The rows lie along a hidden order. The number after each row says roughly how far along it the row is, from 0 to 12. A new part has a new order.
In the rows, 128 means zero.
[146 114 108 111  95 169  92 104 106  93 166 168 119 112 115 168 159 158
 137  92 141 157 110 205 127 127 105 124 235 124 104  74 113 184 160 139
 105 137 165 135 127 160 132 165 140 122 142 134] => 0
[122 180  96 101 122 118 115 164  68 120  79 159 128  91  71 120  60  67
 138 118 126 118 146 130  65 126 160 122 136 130 130 130 110 126 121 106
 118 156 141 126 204 109 124 148 111  92 136 159] => 3
[134 125 119 116 138 111 107 120 112 109  86 155 145 124  65 142  99  83
 153 123 124  97 151 119  97 117 134 110 106 153 129 103  82 124 131 134
 130 186 155 142 152 155 133 142 140  93 140 165] => 0
[102 151 103 102 106 153 136 153  80 128 121 129 129 102 103 102  44 135
 125 127 123 141 136 129  83 123 171 143 128 130 177 157 133 165 148  92
 108 112  88 117 217 118 141 119 110 103 120 151] => 7
[183 142  93 121 133 118  95 131 158 120 131 122 135 124 147 189 158  92
 187 102 144  87 147 161 144 140 112 102 179 141 129  84 109  64 157 126
 147 145 138 150 117 126 112 139 150 101 118 135] => 5
[113 150  95 124 103 172 139 123 128 149 132  96 119 120 150 113  87 140
 131 148 142 133 126 148 100 118 144 143 118 132 166 150 131 148 143  98
 117  98  99 115 173 117 125 133 112 126 108 121] => 9
[198 131 109 151 139 131  81 113 172 126 138 110 134 161 159 204 182  78
 192 103 153  91 140 162 144 159  83  88 183 140 104  72  91   1 151 133
 172 161 155 147 105 138 129 145 172 111 115 123] => 5
[112 176 102 103  93 182 118  99 114 136 182 164  84 108 154 164  92 140
  66 157 157 174  94 178  80  99 125 160 216 111 110 127 142 228 109 148
  75  89 143 118 124  96 111 174  60 148 142 108] => 8
[172 123 113 121 150  91 104 138 117 109  82 135 156 122  82 150 119  75
 180 104 116  77 165 127 123 141 129  92 100 156 133  92  91  57 141 128
 152 184 149 152 126 143 119 132 166  81 131 160] => 3
[140 148 120 147 109 182 141 119 146 144 184  88 123 132 192 138 124 161
 145 133 144 149 120 150 135 148 118 143 156 118 159 143 150  88 139 105
 131  82  80 126 125  94 141 111 125 143 103 116] => 12
[153 141 116 125  86 201  98  68 157 113 247 169  98 153 183 219 159 155
 118 136 160 172  90 192 140 120  86 151 233 115  97  84 122 207 131 172
 101 111 156 131  76 119 124 182  93 151 150 100] => 6
[100 126 118 117 122 156 141 103 116 146 144 119 117 141 126 130  87 153
  64 171 132 143 120 140  92 112 142 148  98 137 141 153 128 191 142 128
  96 102 111 106 149 143 123 155  96 133 131 131] => 7
